In the rows, 128 means zero.
Each row is followed by its class. Each block has new classes.
[127 201 141 127 185 108 143 133 128 102 101 134  93 136 133 158 142 123
 157 148 114 102  70 140 136 124 130 121 130 119 105 141  88 104 128 155
 114 113 125 123 139 136  98 121 133 144 119 139 140 131 125 127 144 112
 121 140 138 135 120 116 134 145 107 127 111 186 124 111 181 144 122 125
 130 163 128 176 131 136] | (61)
[133 112 124 122  94 153 125 163 127 189 156 125 127 124 111 105 178 146
  84 132 128 123 139 104 115 136 127 145 129 132 130  96 146 141 107 133
 103 105 172 131 130 124 101 125 123 113 142 127 140 101 152 125  90 133
 152 124  27 117 157 105 146 152 140 139 140  89 127  91 141 126 137 124
 110 133   4 123 148 125] | (63)
[169 165 113 133 109 131 121 132 143  54 130 124 158 132 173 195 103 136
 172 116 120 114 106 212 118 112 114 103 129 135 155 127 140 162 160  99
 141  94  75 128 127 105  95 139 137 131 122 130 126 148  97 140 163 143
 135 121 123 133  91 148 128 119 132 134 130 157 129  97 127 106 130 129
 141 128  34 151 126 135] | (61)
[117 191  96 123  89 124 121 122 112 114 140 111 179 133 164 119 139 128
 130 121 124 142  99 141 136 127 117 109 117 147 123 142 123 144 166 107
 130 111 111 117 128 119 101 132 130 123 137 133 131 126 134 135 159 121
 125 150 117 135 110 132 176  97 116 103 117 167 131 140  97 148 124 126
 130 141 135 133 132 139] | (85)
[135  43 131 134  99 149 123 132 113 135 145 148 162 137 110  88 128 164
 106 131 140 121 163  88  98 124 137 156 141 123 169 106 147 139  69 140
 130  88 157 144 122 128 153 107 129 119 148 121 137 136 133 115  78 121
 134  85 105 133 155 123 134 151 145 145 157  73 153  57  46 127 125 126
 124 109 128  96 135 124] | (67)
[115  68 135 124 129 127 127 123 117 136 112 134 152 123 118 159  81 130
 141 125 138 159 129 145 145 134  98  92 116 140 153 161 122 147 170 155
 127 147 134 116 121 128 118 148 122 125 117 137 141 154 133 114 118 133
 131 134  80 126 163 134 110 102 118  65  86 143 117 221 172 126 143 132
 160 144  63 142 132 155] | (80)
[139 165 120 130 144 126 127 139 125  89 113 131 120 129 156 135 104 142
 154 119 117 100 130 177  91 115 131 133 126 139 148 129  97 124 119 144
 132  51 119 132 134 139 122 121 127 131 128 139 135 136 125 124 151 112
 113 136 146 147 142 147 142 139 130 131 167 146 135  76  40 142 114 127
 142 114 167 150 134 139] | (83)
[109  60 116 124 111 119 124 126 120 129 128 127 135 133 145 103  92 109
 147 127 131 144 140 148 143 132 126 119 118 130 127 153 121 124 176 120
 125 117 112 108 140 120 121 150 135 132 125 138 138 173 131 113 145 120
 117 127 119 135 146 149 131  83 129 126 108 148 135 169  91 140 134 123
 155 121 108 120 150 123] | (62)
[106 202 112 120 126 127 126 115 142 121 136 103 123 131 155  94 168 111
 142 128 110 135  67 131 144 130 117 104 121 148 138 171 131 154 190 107
 131 124 127 119 133 127  78 150 105 126 135 132 127 179 120 130 164 129
 132 141 113 138 128 118 118  94 119  91 103 168 116 163 124 134 142 131
 124 136 161 117 122 136] | (85)
[154 117 112 114  73 146 101 149 127 122 170 139 155 123 149 197  97 114
 131 132 121 141 149 153 158 121 127 109 123 115 123 128 143 144 108 115
 138 154 127 112 126 123 113 112 111 110 115 131 134  85 123 143 123 144
 150 109  48 120 112 116 112 125 143 131 112  92 131 102 134 116 154 141
 119 121   4 141 134 173] | (80)
[108 126 104 127 118 145 125 131  87 141 124 116 132 128 150  90 161 124
 127 104 123 153 133 148 138 134 124 119 121 134 158 149 117 151 185 116
 130  95 130 139 128 147  97 147 112 114 112 120 131 147 150 145 152 105
 118 158  47 125 162 135 154  76 101 101  96 182 133 194  99 124 130 112
 157 123 127 136  83 118] | (85)
[131  74 126 145 108 131 119 128 127 121 130 127 150 137 160 109  96 153
 140 121 153 111 148 145 101 127 134 144 121 138 167 146 158 140 111 125
 134  90 116 142 146 117 109 131 141 128 147 142 123 159 121  90 120 122
 132  81 163 134 146 139 127 136 135 133 139  90 135  83  42 149 127 133
 110  77 218  83 134 126] | (67)
[113  62 122 139 127 118 141 142 110 130 140 125 161 115 124 183  33 110
 141 111 144 149 164 125 119 155 137  99 139 100 162 155 127 118 109 167
 138 162 146 117 136 148 117 129 122 124  88 142 132 106 129 149 135 142
 144 122 142 115 153 112 118 119 136 116  93  95 117 210 134  82 118 136
 137 109 239 115 131 184] | (80)
[ 96 170 120 126 140 110 140 114 140 120 111 126 101 153 143  56 145 124
 123 133 126 134 104 102 142 135 126 131 140 138 114 164 115 129 191 131
 123 118 120 119 125 133 140 153 124 137 129 131 130 184 140 112 138 122
 107 138 167 140 125 154 132  87 106 126 115 185 129 149  88 150 126 123
 148 147 194 117 113 110] | (62)
[122 252 111 126 145 116 137 154 115  35 117 139 109 127 146 238 105 133
 165 139 140 114  93 201 112 113 138 121 122 108 120 145  79 122  83 161
 155  93  73 102 157 134  90 103 146 142  94 131 140  77 133 165 157 141
 108 135 114 140 113 122 158 186 110 134 133 157  98   4  93 111 106 146
 102 161 125 188 145 183] | (61)
[110  69 121 124 120 123 142 133 120  94 138 151 136 136 132  50 116 132
 104 125 130 149 113 101 139 137 122 110 126 146 126 152 102 132 182 156
 112  96 161 114 136 145 138 151 117 150 118 120 156 150 184  96 113 105
 105 113  97 147 138 132 144  72 110 111 128 199 147 140  94 158 125 115
 143 164  59 134 138 126] | (62)
[131  90 105 121  86 142 121 138 109 121 162 123 158 125 145 108 107 134
 110 118 132 146 157 143 135 138 136 111 125 120 135 131 123 144 124 142
 120  91 140 121 153 135 118 129 134 123 119 129 137  87 147 132 116 124
 144 105  62  84 141 102 171 111 138 133 118 123 143  80  64 129 126 136
 129 104  55 126 145 134] | (80)
